Below are the code and all the weights of a small trained network. Each question names an input and a target symbol and asks about switching units off, where a switched-off unit gives its printed mean instead of its output.

import numpy as np


def w(rows, s, z=0):
    codes = np.array(rows[::2]) - 128.0
    scale = np.full(codes.shape[1], s)
    scale[-1] = z or s
    return codes * scale


def norm(h):
    return h / np.sqrt((h * h).mean(-1, keepdims=True) + 1e-5)


def f(y):
    return y / 2 * (1 + np.tanh(0.7978845608 * (y + 0.044715 * y**3)))


def softmax(a):
    e = np.exp(a - a.max(-1, keepdims=True))
    return e / e.sum(-1, keepdims=True)


def log_softmax(a):
    a = a - a.max(-1, keepdims=True)
    return a - np.log(np.exp(a).sum(-1, keepdims=True))


def net(x, mask):
    ids = ['αθλμσφ'.index(c) for c in x.split()]
    T = len(ids)
    res = E[ids] + P[:T]
    r = norm(res)
    for j in range(2):
        rows = slice(2 * j, 2 * j + 2)
        q, k, v = (r @ M[0][rows].T for M in (Q, K, V))
        z = softmax(np.where(np.tri(T) > 0, q @ k.T / 2**0.5, -1e9)) @ v
        o = O[0][rows]
        res = res + np.where(mask[j], z, o[:, -1]) @ o[:, :-1]
    y = f(norm(res) @ A[0][:, :-1].T + A[0][:, -1])
    res = res + np.where(mask[2:10], y, B[0][:, -1]) @ B[0][:, :-1]
    return log_softmax(norm(res)[-1] @ U[:, :-1].T + U[:, -1])


Q, K, V, O, A, B = {}, {}, {}, {}, {}, {}
E = w([
[3,151,145,93,66,61,123,226,134,191],'α',
[92,207,154,71,47,172,197,194,146,71],'θ',
[85,53,103,156,96,113,88,195,160,239],'λ',
[133,183,193,81,69,227,147,135,90,137],'μ',
[159,1,104,145,100,171,168,83,162,61],'σ',
[71,124,109,184,148,60,234,123,123,141],'φ',
],0.017)
P = w([
[207,183,67,191,110,76,13,71,93,96],'0',
[30,133,196,165,96,146,108,43,186,121],'1',
[141,114,116,226,41,146,154,171,55,148],'2',
[124,144,10,82,69,103,109,53,59,192],'3',
[159,125,205,73,84,78,133,143,210,119],'4',
[153,93,157,197,87,141,152,174,59,151],'5',
[115,148,18,68,115,122,130,71,63,161],'6',
[194,130,194,68,112,95,182,130,197,198],'7',
[161,100,152,184,128,155,178,183,66,146],'8',
[124,128,12,55,158,109,104,129,63,147],'9',
[220,122,174,39,180,105,145,178,228,240],'10',
[173,86,153,168,185,151,175,228,73,145],'11',
[151,138,23,71,224,121,109,136,60,113],'12',
],0.014)
Q[0] = w([
[107,114,77,133,147,127,164,115,36,131],'h1',
[134,127,239,253,125,133,129,204,200,64],'h1',
[187,132,181,94,176,88,142,98,158,181],'h2',
[119,116,152,189,120,167,160,177,98,139],'h2',
],0.03)
K[0] = w([
[160,132,108,148,210,71,86,153,155,119],'h1',
[119,170,103,194,2,68,58,88,146,106],'h1',
[39,144,160,150,53,116,75,76,177,74],'h2',
[197,178,103,191,133,131,115,103,71,195],'h2',
],0.024)
V[0] = w([
[116,139,106,220,137,12,149,91,139,157],'h1',
[226,7,74,142,107,221,84,68,176,84],'h1',
[195,88,114,90,50,117,190,149,62,205],'h2',
[129,169,159,165,84,119,196,77,134,143],'h2',
],0.015)
O[0] = w([
[108,134,160,111,212,200,103,200,139,125,2],'h1',
[156,63,69,47,89,32,98,255,99,87,100],'h1',
[162,137,33,192,152,63,143,140,108,56,255],'h2',
[148,109,131,114,232,80,141,147,131,175,249],'h2',
],0.0096,0.009)
A[0] = w([
[126,49,130,105,90,97,240,215,143,135,120],'n1',
[45,137,52,151,152,193,173,139,204,130,99],'n2',
[108,136,153,169,110,99,174,111,158,135,202],'n3',
[60,81,142,200,155,204,212,212,116,126,2],'n4',
[126,151,192,118,118,152,101,168,201,164,83],'n5',
[146,128,135,174,113,81,216,198,148,133,82],'n6',
[24,81,178,150,180,142,79,91,172,132,215],'n7',
[77,16,154,114,130,159,252,178,115,137,160],'n8',
],0.021,0.0042)
B[0] = w([
[15,131,181,140,199,252,190,30,202,161,251],'n1',
[151,90,192,69,147,143,128,250,163,166,175],'n2',
[174,108,153,82,149,123,103,178,159,140,227],'n3',
[90,59,29,81,200,6,152,75,56,88,188],'n4',
[212,107,102,25,55,140,117,129,170,184,182],'n5',
[176,190,145,165,30,124,71,97,49,118,230],'n6',
[75,202,181,255,48,140,195,63,140,103,184],'n7',
[224,217,159,114,13,158,25,167,181,172,193],'n8',
],0.015)
U = w([
[73,162,202,211,108,162,95,70,191,133,114],'α',
[171,161,159,48,150,98,163,156,208,189,40],'θ',
[101,154,106,170,137,182,69,255,132,137,141],'λ',
[136,128,95,155,108,70,102,82,71,131,166],'μ',
[4,83,90,37,146,126,76,47,138,98,85],'σ',
[82,115,126,140,244,116,171,113,148,151,253],'φ',
],0.0092,0.0023)

Each question gives the input, a string of symbols that net reads in full, and the target symbol t.
The units are the heads (2 rows each of Q, K, V and O) and the neurons (one row each of A and B). Each row of codes is followed by its name. A weight is (code - 128) times the scale printed after its matrix; where a second scale follows, it is the last column's (O, A, B and U).
mask holds one flag per unit, heads first, then neurons. A switched-off unit (its flag False) gives its mean, the last column of its rows in O or B, instead of its output. The means were averaged over made-up inputs and are rounded, as every weight is.
A unit's drop is (log p(t) with every unit on - log p(t) with that unit switched off) / (log p(t) with every unit on - log p(t) with every unit switched off).
The circuit of an input: a set's keep is (log p(t) with only the set's units on - log p(t) with every unit switched off) / (log p(t) with every unit on - log p(t) with every unit switched off). Starting from all 10 units, units are removed one at a time, each time the one whose removal leaves the highest keep (on an exact tie, the one counted first), for as long as the keep stays at least 0.8.
units of the circuit, in order: the units of the circuit, biggest drop first
most important unit: the unit with the biggest drop
k most important neurons: the k neurons with the biggest drops, biggest first
heads that matter: for each layer, one digit per head in row order, 1 if its drop is at least 0.15 and else 0, layers parted by /
input σ α α, target λ: heads that matter	10
input α μ α α μ μ σ, target σ: most important unit	n1
input θ θ σ, target μ: units of the circuit, in order	[h1; n1; n4]
input μ θ φ σ, target φ: units of the circuit, in order	[h1; n4; n2]
input α α θ λ α μ μ μ σ α, target σ: units of the circuit, in order	[n1; h1]
input θ λ α α θ φ, target μ: units of the circuit, in order	[n6; n4]
input μ θ λ μ α θ μ μ μ μ μ μ θ, target μ: units of the circuit, in order	[n1; h1]
input φ θ α σ λ μ λ σ μ μ σ σ, target θ: 2 most important neurons	[n8; n4]
input μ θ μ μ λ μ λ μ θ μ φ, target α: 2 most important neurons	[n7; n2]
input α μ θ θ μ μ θ φ μ σ, target φ: units of the circuit, in order	[n4; h1]
input σ φ θ α θ λ λ, target λ: heads that matter	11
input φ α μ μ μ λ, target θ: 4 most important neurons	[n5; n8; n4; n2]
input λ μ μ μ θ θ μ μ μ μ σ α, target σ: heads that matter	10
input σ θ λ μ μ θ, target λ: units of the circuit, in order	[h1]
input φ μ μ μ θ φ, target θ: heads that matter	11
input α μ μ, target φ: units of the circuit, in order	[h1; n4]
input σ α θ θ, target θ: heads that matter	10
input λ σ μ σ σ σ λ σ θ θ α λ, target σ: heads that matter	10
input μ μ μ μ σ σ θ, target σ: units of the circuit, in order	[h1; n1]
input φ μ θ μ σ θ μ θ θ α λ μ, target θ: 3 most important neurons	[n5; n8; n4]
input θ μ μ θ μ λ μ α μ, target μ: heads that matter	00
input θ μ μ α θ μ λ, target μ: most important unit	n1
input λ θ α σ λ θ θ, target λ: heads that matter	11
input μ α θ θ μ μ θ μ φ μ α θ λ, target λ: heads that matter	01
